Below are the code and all the weights of a small trained network. Each question names an input and a class and asks about switching units off, where a switched-off unit gives its printed mean instead of its output.

import numpy as np


def w(rows, s, z=0):
    codes = np.array(rows[::2]) - 128.0
    scale = np.full(codes.shape[1], s)
    scale[-1] = z or s
    return codes * scale


def norm(h):
    return h / np.sqrt((h * h).mean(-1, keepdims=True) + 1e-5)


def f(y):
    return y / 2 * (1 + np.tanh(0.7978845608 * (y + 0.044715 * y**3)))


def log_softmax(a):
    a = a - a.max(-1, keepdims=True)
    return a - np.log(np.exp(a).sum(-1, keepdims=True))


def net(x, mask):
    res = np.array(x, float).reshape(1, 4) / 4 @ E
    u = 0
    for l in range(2):
        y = f(norm(res) @ A[l][:, :-1].T + A[l][:, -1])
        res = res + np.where(mask[u : u + 5], y, B[l][:, -1]) @ B[l][:, :-1]
        u += 5
    return log_softmax(norm(res)[-1] @ U[:, :-1].T + U[:, -1])


A, B = {}, {}
E = w([
[68,202,27,31,100],'x0',
[148,82,35,149,5],'x1',
[254,196,237,173,54],'x2',
[239,79,30,189,184],'x3',
],0.0057)
A[0] = w([
[130,203,180,111,135,21],'L0N1',
[205,91,84,153,183,12],'L0N2',
[126,199,161,125,150,1],'L0N3',
[223,186,159,158,6,3],'L0N4',
[150,62,208,155,130,48],'L0N5',
],0.016,0.0041)
B[0] = w([
[92,190,175,79,175,161],'L0N1',
[152,208,127,158,237,205],'L0N2',
[143,194,195,118,79,144],'L0N3',
[234,6,89,45,77,254],'L0N4',
[88,71,136,165,89,202],'L0N5',
],0.021,0.0089)
A[1] = w([
[22,142,19,113,56,31],'L1N1',
[151,136,80,233,77,131],'L1N2',
[49,38,192,246,81,1],'L1N3',
[55,171,61,122,128,152],'L1N4',
[126,216,207,98,58,47],'L1N5',
],0.013,0.0039)
B[1] = w([
[132,189,3,162,33,253],'L1N1',
[98,180,187,84,220,154],'L1N2',
[24,22,160,231,152,197],'L1N3',
[161,159,160,175,24,243],'L1N4',
[55,185,146,27,166,196],'L1N5',
],0.016,0.0048)
U = w([
[174,168,94,220,242,115],'0',
[64,175,210,34,96,109],'1',
[242,8,123,65,90,210],'2',
[95,179,65,181,12,212],'3',
[36,11,180,226,137,6],'4',
],0.015,0.0017)

Each question gives the input, the list of numbers given to net, and the class t.
The units are the neurons (one row each of A and B). Each row of codes is followed by its name. A weight is (code - 128) times the scale printed after its matrix; where a second scale follows, it is the last column's (A, B and U).
mask holds one flag per neuron, layer by layer. A switched-off neuron (its flag False) gives its mean, the last column of its row in B, instead of its output. The means were averaged over made-up inputs and are rounded, as every weight is.
A unit's drop is (log p(t) with every unit on - log p(t) with that unit switched off) / (log p(t) with every unit on - log p(t) with every unit switched off).
The circuit of an input: a set's keep is (log p(t) with only the set's units on - log p(t) with every unit switched off) / (log p(t) with every unit on - log p(t) with every unit switched off). Starting from all 10 units, units are removed one at a time, each time the one whose removal leaves the highest keep (on an exact tie, the one counted first), for as long as the keep stays at least 0.8.
circuit, biggest first: the units of the circuit, biggest drop first
k most important neurons: the k neurons with the biggest drops, biggest first
top k neurons in layer l: the k neurons of layer l with the biggest drops, biggest first
drop when u is switched off: that unit's drop, to one decimal
input [-4,-6,-1,-2], class 4: most important neuron => (L0N5)
input [-2,4,-3,-1], class 3: top 3 neurons in layer 0 => (L0N4; L0N5; L0N2)
input [-5,3,0,-7], class 4: circuit, biggest first => (L0N5; L1N3)
input [-7,8,-2,1], class 4: circuit, biggest first => (L0N5; L0N4; L1N3)
input [-3,5,-7,-8], class 3: circuit, biggest first => (L0N4; L1N1)
input [-1,0,-3,-6], class 1: 3 most important neurons => (L0N5; L0N4; L1N5)
input [-4,1,-2,1], class 4: 3 most important neurons => (L0N5; L1N3; L0N4)
input [-5,-7,-1,-6], class 1: 3 most important neurons => (L0N1; L0N3; L1N5)
input [-2,-8,-4,-2], class 1: drop when L0N3 is switched off => 0.0
input [-6,-7,-7,-6], class 4: drop when L0N4 is switched off => 0.3
input [-6,4,-3,-8], class 4: drop when L1N3 is switched off => 0.1
